Each row has a class, written after it.
[ 17  -1 -41 -30  19  25  -8 -18 -61  16  35 -23  24 -16 -43 -19 -35   2
  -9   8  59  21 -24 -68  -7  -1  32  -7 -12   0 -14 -55 -17   5  39 -12
  28 -37]
bak
[-30 -26  11  16 -45 -19   9  22  44 -27 -12 -21  26  29  26  -6 -34   6
  32  33  41  33  26  17  11  15 -25 -30  -5   8 -25  94  -3  45   4 -14
 -42  -5]
vidaz
[ 49 -11  37 -17 -23 -43  -6  10  85   9 -49  -3 -24  11  87  14 -71  18
  81  33  39  10  27  53 -14  -4  11   1   0  19  11  20  27 -22  -2 -15
  15   0]
Dimat
[ 54  28  32 -21  -6 -28  24  71  62   3  18  -5 -30  -5  45   3 -68  21
  80 -14  11 -47  -9  34 -52  29   3 -26  38  25  36  12 -14 -50   1  27
  33 -12]
Daber
[-29 -26  -5   8 -41 -22  -1  26  57 -22 -12 -19  28  25  11 -17 -34  22
  19  24  41  48  21  22   0  16 -30 -19  -3  17 -28  83   9  56  -5 -16
 -52  -7]
bak
[  8   7 -19 -36  44  11 -12 -22 -64   6  19 -20  14   0 -33 -23 -31   0
  -4   2  61  15 -16 -60 -15  -9  17  -5  -7 -14 -14 -40 -31 -12  33  -9
  29 -27]
betu
[ 40 -12  39 -24   6 -15 -24  14  76  -1 -51  11 -24  20  67  15 -69  34
  66  35  21   9  33  32  -8   3  17  -4  -3  23  16  16  22 -32 -11  -6
   6  -5]
zigad
[ 30 -15  16 -10  -4 -26 -15  26  75 -11 -52  -6 -21  -5  70  18 -67  27
  91  45  29   6  10  21 -21  26  15 -16  -3  14   1   0   0 -28   8   3
   2  -4]
sas
[ 56 -25  22 -25  -1 -28 -25   8  91   5 -54   3 -15  21  74   8 -84  50
  72  19  32   1  27  52  -5  -1  11  12  -9  28  10   6  24 -19  -4  -3
   5 -10]
bak
[ 45  21  41 -18 -21 -33  35  83  63 -12  10 -15 -17   4  34   4 -62   6
  92  -8   8 -47 -16  43 -42  15  11 -29  31  21  36  14 -21 -56  12  19
   4  -7]
sas
[ 53  31  43 -24  -2 -33  12  70  51   7  -3 -27 -39  -3  35  12 -71  21
  83   1   5 -46  -1  35 -45  41  18 -24  40  17  39  17 -35 -50 -15  29
  -3 -23]
zuzal
[ 37   0  43 -19  -3 -24 -13  19  80   5 -43  -5 -22  24  72   7 -71  34
  76  40  33   8  39  28 -12  15  14   2   3  22  23  17  16 -26 -16 -17
  -2 -13]
zigad
[ 62 -16  34 -17  -1 -35 -12   7  98  13 -28  16 -23  16  86   2 -62  25
  68  17  27   0  18  45 -15   4  10   3 -12  19   7   3  24 -25   5  -3
  22 -18]
Daber
[ -6 -20   8  -2 -25 -28 -10  29  61  -9 -25 -25  24  32  23 -13 -24  22
  15  21  37  42   7  18  -2   0 -27 -14  -3   7 -25  99  15  49  -5  -9
 -54 -32]
vovu
[  5   0 -36 -23  15  28   1  -9 -56   1  50 -11  15 -16 -45  -3 -37   4
  -4  30  53  28 -16 -65 -13  -3  37 -24  -6   6 -25 -57 -26  -4  36 -10
  33 -28]
bak
[ 62 -21  22 -13  -3 -19 -32  11  84  18 -45   4 -11 -10  68   8 -69  33
  70  28  35   0   0  16 -27  26  21  -7  -7   9  -3  -8   8 -16  12   8
  21 -33]
Daber
[ 38 -18  31  -5  -7 -11 -15   4  63  15 -35  -3 -19 -18  48  17 -80  23
  75  52  25   4  11  13 -14  38  12 -11   7   0  -6   0   1 -16  12   0
  -5  -9]
Tev
[ 52  13  50 -16 -42 -22  33  63  38  -2  12 -16 -18  -1  31   3 -67   9
  75  -7  -1 -62  -8  40 -32  22   8  -5  21  23  28  23 -29 -43  19  30
   6  -8]
vidaz
[ 11  -5 -37 -42  22  33 -15 -20 -83  21  24 -16  17 -13 -44 -21 -23  -8
 -16  19  57  26 -24 -83  -9   5  30 -10 -18   0 -18 -43 -18  -4  45  -6
  12 -49]
zigad
[ 51 -27  12 -16  -7 -16 -30  15  66   6 -51  -9  -1 -12  68  16 -66  48
  75  29  22  -9   0  18 -18  20  12  -3  -4   7   8   4   3 -12   7  14
   5 -41]
vovu
[ -3 -24 -12 -15 -21 -39 -23  27  33 -49 -41 -25  31  38  16 -37 -28  14
  30  40  53  29  10   1  -6 -15 -44 -18 -21   0 -22  80  -8  63 -20  13
 -53 -22]
zupe
[ 52 -16  33  -9   0 -28 -11  14  91   4 -40   5 -25  18  78  16 -58  46
  66  34   7   5  32  37 -12 -15  23   0  -4  14  16   9  24 -26 -15 -11
   3 -28]
vovu
[ 49  24  35 -21 -21 -36  30  75  51 -19  14  -6  -6   6  29 -12 -63   5
  89  -9   4 -68 -16  36 -39   3   9 -17  35   9  43   5 -33 -65   5  28
   2 -18]
zupe
[ -7 -33 -13  -3 -28 -25 -11  25  41 -43 -21 -37  23  28  23 -17 -23  24
  27  43  42  35  18  11  -2  -5 -50 -18 -21   3 -29  89  -6  66 -29  18
 -54 -10]
vovu
[ 32  -9  34 -12  -8 -26 -26   7  54   0 -57   4  -6 -10  55  16 -67  29
  71  47  26  -5   4   6 -22  21  23 -17  10  -4  10 -18  -8 -22 -12   2
   3 -40]
zupe
[  2   0 -31 -39  25  24 -14 -22 -71  15  37 -19  20  -6 -43 -16 -31  -6
  -9  22  51  27 -12 -81 -17   7  32  -9 -15   7 -12 -48 -15 -16  38  -5
   3 -42]
zigad
[  3 -26  13 -11 -13 -23 -17  29  45 -41 -24 -29  30  39   5 -25 -36  21
  32  32  43  34  25   0  -4  -2 -52 -14 -27  -2 -15  78  -4  68 -12   6
 -49  -8]
Tev
[  5  -2 -22 -20  11  23  -9 -22 -76   2  43 -21  11 -14 -35  -7 -28 -11
  -1  19  52  17  -8 -80 -12  -2  38  -9 -18   3 -21 -34 -22 -18  46 -12
  22 -22]
vidaz
[  0 -35 -10 -11 -40 -22 -34  31  45 -41 -31 -28  36  22   6 -21 -44  25
  17  19  52  34   9   9  -5 -20 -47 -15 -24   8 -14  90  -5  71 -24  10
 -54 -24]
bak
[-32 -20   4   7 -49 -22  13  32  50 -27 -22 -22  36  21  25 -10 -19  -4
  27  29  52  54  19  16   3  12 -25 -31  -1   2 -25  91  -4  61  10 -25
 -30  -5]
Dimat
[ 13  32 -31 -12  16  10  -3 -11 -20   5  63 -22  31 -35 -19 -16  -6 -17
 -10  20  43  16 -39 -94 -24 -16  15 -26  19  -5   2 -41 -12   7  28 -15
  59 -29]
Daber
[ 47  21  31 -22 -25 -37  28  70  44 -11  21 -10  -6   2  22  -4 -66   5
  91   7  11 -59 -12  34 -44  15  15 -25  40  13  37   3 -28 -63  -5  33
   0 -14]
zupe
[  2  25 -35 -14   9   6   9  -4 -28   0  64 -44  29 -35 -14 -12 -14  -1
   2  26  31  11 -33 -92 -24 -12  11 -29  31  -1  11 -23 -14   1  19 -13
  26 -38]
vovu
[ 39 -18  35   0  -2 -18 -25   8  72  12 -30  10  -9 -22  63  22 -69  20
  71  35  41   2  -6   5 -22  41   1 -15   4   5  -9 -11  -5 -25  13  10
  21 -26]
Daber
[ 51  16  39 -17 -43 -32  37  73  48  -2  12 -12 -16 -14  36   5 -65  -9
  87  -9   6 -52 -17  52 -39   9   5 -20  34  22  35  17 -24 -53  19  24
  13  -6]
Dimat
[ 42 -25  15  -7  -4  -9 -29   9  64   6 -39   1  -6 -21  64  27 -63  37
  75  50  19   4   1  20 -23  30  19 -19  -1   6 -12   1   1 -22   4  11
  -2 -35]
vovu
[ 21  -7 -34 -28  19  15 -13 -22 -63  18  35 -23  12 -12 -28 -18 -39   0
   5  12  61  27 -21 -71  -9  -9  23   0 -18  -5  -4 -43 -24  -7  39 -13
  27 -22]
poko
[ 41 -16  25  -9  -8 -11 -22  10  62  14 -42  -5 -15 -20  49  13 -85  26
  82  49  33   2  12   3 -14  33  11  -3   8  -2   4  -2  -1 -20  14  -1
  -3 -16]
Tev
[-26 -15  11   9 -23 -41 -18  23  45 -15 -25 -17  24  35  17 -12 -26   6
  23  21  45  38  11  23   6   5 -28 -26  -5   0 -25  78  -2  47   3 -11
 -56 -36]
zuzal
[-21 -16   1  -4 -20 -30  -1  30  50 -56 -34 -29  36  39  21 -16 -27  12
  43  39  53  42  14  14  -4 -10 -50 -29 -21   3 -22  82 -13  65 -11   3
 -35  -1]
sas
[ 52 -28  15 -15  -3 -10 -33  11  61   6 -55  -8 -13 -18  62  18 -69  46
  77  48  22   3   1  11 -20  22  16  -5  -4  10  -6  15  -2 -12   6  15
   4 -31]
vovu
[ -9 -18   1 -13 -42 -21  -6  30  24 -52 -17 -30  20  37  23 -22 -29  11
  32  29  47  19  25  16  -4 -11 -50 -20 -24  13 -23  88  -9  50 -16  10
 -44   2]
vidaz
[  7  24 -32 -15  11   0   1  -2 -35  10  60 -43  26 -33 -28 -15 -22  -2
   1  29  28  18 -35 -98 -24 -18  18 -22  23   1  10 -19 -10   3  24  -7
  20 -50]
vovu
[ 53  22  45 -18 -21 -36  23  70  51  -8  13  -9 -21   4  32   4 -55   8
  77 -12   4 -59  -8  41 -37   9  -5 -17  28  14  32   1 -32 -56  10  29
  -4 -19]
zuzal
[  6   7 -32 -35  23   7 -19 -23 -60  13  32 -26  24  -4 -32 -18 -20  -6
  -6   5  51  20 -24 -68  -8   1  27 -11 -16  -7 -14 -47 -25  -4  50  -9
   8 -58]
zuzal
[ 48 -11  41 -10 -14 -23  -8  11  72   2 -41   5 -31  12  82  17 -72  26
  76  32  26  -4  35  44 -11   9  24   0  -5  21   9  30  12 -27  -3 -12
  11  -4]
vidaz
[ 38  -7  33 -14  18 -32 -17  12  73 -13 -40  15 -41  15  78  14 -72  27
  74  35  27   3  32  55 -18   4  15  -8   5  11   7  14   0 -35 -17 -13
  12  -2]
betu
[-20 -20  -3   2 -46 -25  -3  25  56 -18 -39 -26  36  23  23 -15 -25   1
  19  18  45  56  18  21   0   3 -16 -22  -7   2 -19 101  10  68   6 -26
 -38 -17]
Dimat
[ 53 -10  27 -10  -6 -29 -20  12  72  -2 -33  20 -44   5  88  22 -83  28
  79  32  27   9  24  45 -12 -13  -7   0  -3  18  23   9  17 -41 -14 -18
  10  -4]
poko
[ 45  -7  48  -6 -15 -38   4  11  88   6 -47  -3 -16  10  85  19 -70  16
  87  39  38  10  33  49 -13   2  17  -2   5  14  18  17   7 -20  -6 -19
  20  -5]
Dimat
[ 40 -10  37 -16   2 -22 -11  13  77  -1 -42   5 -34  16  79  11 -74  26
  69  43  24   4  32  31 -10   9  10   0   5  27  18  15  10 -31 -11 -14
 -10 -18]
zigad
[ 49  -9  48 -19   4 -31 -10   4  89  11 -42   7 -32  19  73   9 -76  36
  77  32  19   1  38  44 -10   0   9   6  -4   7  16   5  26 -26  -7 -12
   9   4]
Tev
[ 37 -14  28  -7  -8 -18 -28  14  55  10 -48  -5 -23 -17  57  27 -62  28
  76  52  28   1   5  14 -14  35  14 -21   1  -2  -7   0 -17 -19  -1  15
   3 -28]
zuzal
[ 50  -8  50  -3   1 -36  -7  13 114   1 -22   7 -26  18  88  14 -74  38
  84  34  31   3  29  42 -21   6  19 -12  -2  18   7  11  14 -27  -8  -8
  30  -4]
Daber
[ 35 -24   6  -3 -32  -6 -18  13  58   6 -27  -3 -17 -22  61  22 -72  31
  77  45  29  15  15  18 -10  31  14 -16   2   3  16   2  -2 -17  -7  -8
  12  -1]
poko
[ 17  32 -25 -23  14   4   0 -10 -23   6  65 -38  29 -33 -25 -18 -33 -13
  11  25  39   8 -28 -95 -25 -22   3 -15  22  -8  18 -20  -5  -2  28 -10
  33 -12]
Tev
[ 57  -7  47  -4   2 -37 -11  14 109   4 -31  17 -29  21  79  23 -70  33
  72  34  25   5  31  47 -19   9  19   1  -1  20   7   1  22 -28 -10  -2
  27  -3]
Daber
[ 45 -18  37 -15 -10 -31 -21   9  76  -2 -42   4 -22  16  87  13 -83  31
  86  19  26 -12  26  46  -9  -6  16   4 -13  24  11  38  17 -39  10  -3
   8  -5]
vidaz
[ 10   0 -23 -27  13  21  -8 -28 -77  17  38 -19  16 -15 -31 -12 -34 -17
  -3   4  49  10 -23 -68  -8   0  36  -6 -22  -2 -20 -29 -18 -15  56  -7
  24 -35]
vidaz
[ -6 -20  18  -4 -22 -29  -8  29  64 -25 -23 -21  24  38   9 -22 -39  16
  23  21  35  38  27   7   0   0 -28  -7  -7   2 -10  85   8  55   4 -14
 -52  -9]
Tev
[ 28 -18  35 -11 -26 -10 -26   4  55  -4 -49  -4 -11 -21  72  23 -76  22
  71  30  25  -8   9  18 -19  33   8  -7 -10   4   1  23 -10 -20   6   8
   0 -17]
vidaz
[ 23 -12  18 -15 -12  -6 -27  15  57   5 -49  -8  -8 -15  60  13 -72  25
  66  45  30   7   7  -3 -10  39   7 -10   5   9  12   1   1 -17   3   0
  -6 -30]
zigad
[ 51  28  24 -25  -7 -34  19  71  34 -11  -3 -18 -26  -5  31  -6 -75  27
  99   6   7 -55  -5  30 -53  32  21 -34  46  24  41  13 -25 -51 -10  21
   8 -21]
zupe
[ 17  -3 -32 -26  34  18 -12 -21 -64  12  35 -16  12 -16 -34  -8 -22   2
  -5  24  38  23 -25 -72 -16 -12  29  -6 -17  -4 -24 -37 -21  -7  35   5
  19 -48]
vovu
[ 41 -10  40 -25  11 -29 -26   9  75   5 -50   3 -21  26  76   4 -81  38
  78  31  26   6  32  35 -16   9  11   4  -8  31  19  20  18 -28  -6 -11
 -10 -31]
zigad
[ 42  15  55  -8 -32 -18  34  63  44 -10  26 -17 -14  -4  34   2 -63   5
  85 -11  -1 -63  -3  33 -35  16   6 -18  24  20  32  28 -32 -62  11  23
   7   2]
vidaz
[  2  35 -31 -23  14  -3   5   1 -20  -3  45 -45  32 -22 -16 -13 -15 -15
  13  22  39  24 -31 -89 -25  -6   5 -23  14   2  15 -19  -6   0  22 -15
  23 -24]
sas
[  8  37 -36 -17  14  -1  10  -2 -32  -9  65 -33  34 -26 -22 -19 -19 -18
  14  38  44   4 -38 -91 -27 -13  16 -36  31  -3   2 -28 -18 -14  22 -14
  27 -27]
zupe
[  1 -36 -15  -3 -29 -14  -2  31  41 -50 -13 -28  32  32  16 -12 -18  27
  27  40  41  34  20   5   0  -3 -51 -21 -22   7 -30  83  -6  65  -9  13
 -42  -9]
vovu
[ 38   0  32 -14  -4 -47   3   9  80  -6 -31   7 -20  21  83  -2 -74  26
  91  36  27  -3  27  45 -11   6  17  -9   4  15  18  13  19 -32  -3 -21
  11 -16]
zupe
[  2  34 -12  -9  -1   5  10 -11 -35   2  61 -41  25 -27 -16 -12 -24 -19
   6  31  35   4 -28 -93 -17 -25   5 -20  16   2   2 -15 -16 -10  26 -12
  29 -20]
vidaz
[  6 -24   1   0 -26 -22 -10  28  54 -41  -9 -22  29  35  12 -25 -20  11
  18  27  49  34  12   7  -8   3 -48 -21 -30   4 -36  67  -6  66  -9  11
 -32 -12]
Daber
[ 31 -10  19   1 -15 -17 -24  11  60  12 -32  -8 -13 -14  56  28 -62  26
  73  57  33   9   3   5 -11  32  13 -27   7  -1 -11  -4  -9 -21   8  -2
  -8 -42]
zuzal
[ 44  29  29 -35  -4 -13  10  70  40   4  -7 -25 -25  -3  31  -4 -74  27
  83  -1   6 -39   3  21 -43  37  10 -24  39  30  48  26 -11 -50 -12  21
   4  -9]
zigad
[  8  26 -49 -23   7   9  -9 -10 -52   8  59 -27  14 -44 -19 -10 -27 -18
  -5  14  27  22 -41 -83 -13 -13   9 -23  18  -4  30 -32 -10   1  14 -15
  39 -27]
poko
[ 12   0 -38 -28  15  25 -11 -18 -58  13  44 -15  23 -16 -45  -7 -37   2
 -10   7  54  25 -19 -61  -9  -3  39  -7 -10   3 -12 -47 -13  -5  38 -14
  30 -32]
bak
[-19 -25   8  14 -19 -29  -6  23  49 -23 -20 -21  35  37  18 -14 -17  29
  23  28  38  47  19  14  -3  10 -26 -23 -10   9 -32  82  10  63   1 -21
 -47 -36]
vovu
[ 56 -18  12 -14  -3 -30 -23   9  78   4 -34  10 -32  17  84  14 -78  33
  77  31  24  12  33  52  -8  -7  11   8  -9  21  25  15  19 -31 -18 -10
   6   4]
poko
[-28  -7  16  16 -14 -35   7  44  63 -44  -7 -20  11  38  23 -17 -37   9
  31  29  46  40  25  13  -6   5 -35 -28  10   1 -18  89 -12  34  -8 -25
 -45  -9]
betu
[-27  -5  15   9 -30 -35 -10  33  56 -26 -17 -27  19  34  22  -4 -23   9
  25  31  48  44  24  15   3  17 -21 -32   0  -4 -16  81  -7  51 -14 -19
 -48 -25]
zuzal
[ 30 -13  21 -10   5 -27 -23  12  74   1 -42   0 -14  -8  73  15 -75  31
  75  37  24   0   4  21 -19  24   7  -7   6  -1   5  12  -7 -23   1   7
  10 -19]
betu
[ 29 -22  32  -6 -19 -15 -19   3  48   9 -39   3 -20 -20  69  24 -74  15
  71  33  19  -8   7  22 -14  29   9  -8 -10   5  -2  21  -2 -28   5  16
   2 -13]
vidaz
